Here is a tiny trained network, its code and every weight. The questions are about switching its units off for an input and a class, where a switched-off unit gives its printed mean instead of its output.

import numpy as np


def w(rows, s, z=0):
    codes = np.array(rows[::2]) - 128.0
    scale = np.full(codes.shape[1], s)
    scale[-1] = z or s
    return codes * scale


def norm(h):
    return h / np.sqrt((h * h).mean(-1, keepdims=True) + 1e-5)


def f(y):
    return np.maximum(y, 0)


def log_softmax(a):
    a = a - a.max(-1, keepdims=True)
    return a - np.log(np.exp(a).sum(-1, keepdims=True))


def net(x, mask):
    res = np.array(x, float).reshape(1, 6) / 4 @ E
    u = 0
    for l in range(4):
        y = f(norm(res) @ A[l][:, :-1].T + A[l][:, -1])
        res = res + np.where(mask[u : u + 8], y, B[l][:, -1]) @ B[l][:, :-1]
        u += 8
    return log_softmax(norm(res)[-1] @ U[:, :-1].T + U[:, -1])


A, B = {}, {}
E = w([
[159,136,82,90],'x0',
[181,107,99,254],'x1',
[98,90,104,102],'x2',
[65,182,104,253],'x3',
[57,184,173,128],'x4',
[117,171,184,75],'x5',
],0.0096)
A[0] = w([
[119,120,211,69,203],'0.n1',
[185,94,133,177,73],'0.n2',
[134,221,156,194,189],'0.n3',
[191,109,102,157,2],'0.n4',
[130,184,149,60,125],'0.n5',
[173,214,201,156,105],'0.n6',
[162,135,253,185,103],'0.n7',
[106,94,101,148,72],'0.n8',
],0.011,0.0038)
B[0] = w([
[130,20,155,121,236],'0.n1',
[212,82,158,91,184],'0.n2',
[70,166,128,163,254],'0.n3',
[200,124,161,95,162],'0.n4',
[103,38,189,51,207],'0.n5',
[2,133,115,145,204],'0.n6',
[65,115,190,161,200],'0.n7',
[169,158,151,150,148],'0.n8',
],0.0094,0.0064)
A[1] = w([
[145,209,120,73,75],'1.n1',
[105,100,30,95,130],'1.n2',
[180,124,138,222,130],'1.n3',
[108,118,243,27,78],'1.n4',
[142,170,150,75,177],'1.n5',
[146,196,93,101,1],'1.n6',
[130,146,95,173,45],'1.n7',
[180,161,12,129,221],'1.n8',
],0.011,0.0038)
B[1] = w([
[152,48,208,90,129],'1.n1',
[177,143,210,207,157],'1.n2',
[161,213,34,102,206],'1.n3',
[128,10,68,83,254],'1.n4',
[159,2,180,127,158],'1.n5',
[113,58,197,35,128],'1.n6',
[119,199,75,130,150],'1.n7',
[179,148,188,201,181],'1.n8',
],0.009,0.0071)
A[2] = w([
[64,162,220,118,254],'2.n1',
[173,77,100,145,150],'2.n2',
[192,62,41,111,222],'2.n3',
[113,166,37,3,217],'2.n4',
[151,152,65,171,228],'2.n5',
[104,81,190,151,142],'2.n6',
[172,38,103,207,245],'2.n7',
[82,80,134,217,21],'2.n8',
],0.012,0.0035)
B[2] = w([
[9,62,136,156,219],'2.n1',
[61,238,167,160,195],'2.n2',
[69,147,183,82,241],'2.n3',
[167,60,178,62,166],'2.n4',
[172,109,189,117,205],'2.n5',
[92,116,144,171,200],'2.n6',
[173,196,198,135,255],'2.n7',
[155,178,127,154,178],'2.n8',
],0.013,0.0082)
A[3] = w([
[33,164,93,112,206],'3.n1',
[132,70,180,239,172],'3.n2',
[164,111,190,129,166],'3.n3',
[145,138,36,123,1],'3.n4',
[185,35,120,109,12],'3.n5',
[75,140,21,34,143],'3.n6',
[99,91,120,33,41],'3.n7',
[108,184,18,6,191],'3.n8',
],0.011,0.0067)
B[3] = w([
[77,74,164,121,224],'3.n1',
[102,215,109,86,255],'3.n2',
[87,147,169,96,227],'3.n3',
[142,75,213,71,128],'3.n4',
[208,87,194,105,137],'3.n5',
[201,42,205,29,141],'3.n6',
[203,43,114,77,173],'3.n7',
[229,9,195,36,136],'3.n8',
],0.012,0.0074)
U = w([
[175,173,178,130,107],'0',
[205,86,56,82,1],'1',
[143,193,104,164,115],'2',
[145,11,175,28,241],'3',
[142,141,4,121,28],'4',
[107,124,184,79,237],'5',
[22,115,111,141,95],'6',
],0.014,0.0067)

Each question gives the input, the list of numbers given to net, and the class t.
The units are the neurons (one row each of A and B). Each row of codes is followed by its name. A weight is (code - 128) times the scale printed after its matrix; where a second scale follows, it is the last column's (A, B and U).
mask holds one flag per neuron, layer by layer. A switched-off neuron (its flag False) gives its mean, the last column of its row in B, instead of its output. The means were averaged over made-up inputs and are rounded, as every weight is.
A unit's drop is (log p(t) with every unit on - log p(t) with that unit switched off) / (log p(t) with every unit on - log p(t) with every unit switched off).
The circuit of an input: a set's keep is (log p(t) with only the set's units on - log p(t) with every unit switched off) / (log p(t) with every unit on - log p(t) with every unit switched off). Starting from the 12 units with the biggest drops (on a tie, the unit counted first), units are removed one at a time, each time the one whose removal leaves the highest keep (on an exact tie, the one counted first), for as long as the keep stays at least 0.8.
units of the circuit, in order: the units of the circuit, biggest drop first
top k neurons: the k neurons with the biggest drops, biggest first
top k neurons in layer l: the k neurons of layer l with the biggest drops, biggest first
drop of u: that unit's drop, to one decimal
input [-5,-1,-5,-2,4,3], class 6: units of the circuit, in order : 0.n6, 2.n1
input [2,7,4,-7,-3,4], class 5: units of the circuit, in order : 2.n2, 0.n5
input [7,-3,-1,4,1,-5], class 2: top neuron in layer 2 : 2.n3
input [1,-6,-6,3,0,-3], class 3: top 2 neurons : 0.n5, 1.n8
input [-3,-7,-2,5,-3,3], class 3: top 3 neurons in layer 1 : 1.n4, 1.n8, 1.n2
input [-7,2,-8,1,-1,-3], class 6: top 2 neurons in layer 2 : 2.n1, 2.n7
input [-3,-8,8,8,7,1], class 3: top 2 neurons in layer 0 : 0.n7, 0.n6
input [3,-3,7,-6,-4,-5], class 5: top 2 neurons : 1.n2, 2.n2
input [6,3,0,4,-4,4], class 2: top 2 neurons in layer 1 : 1.n8, 1.n4
input [1,-6,-1,3,7,-6], class 3: top 3 neurons in layer 2 : 2.n7, 2.n2, 2.n4
input [3,7,0,7,-1,3], class 2: drop of 0.n4 : 0.0
input [-3,2,8,-5,-6,-1], class 5: drop of 2.n3 : 0.1
input [-7,1,1,-4,-6,-5], class 5: drop of 2.n1 : -0.1
input [7,2,1,2,-5,1], class 0: top neuron : 1.n8
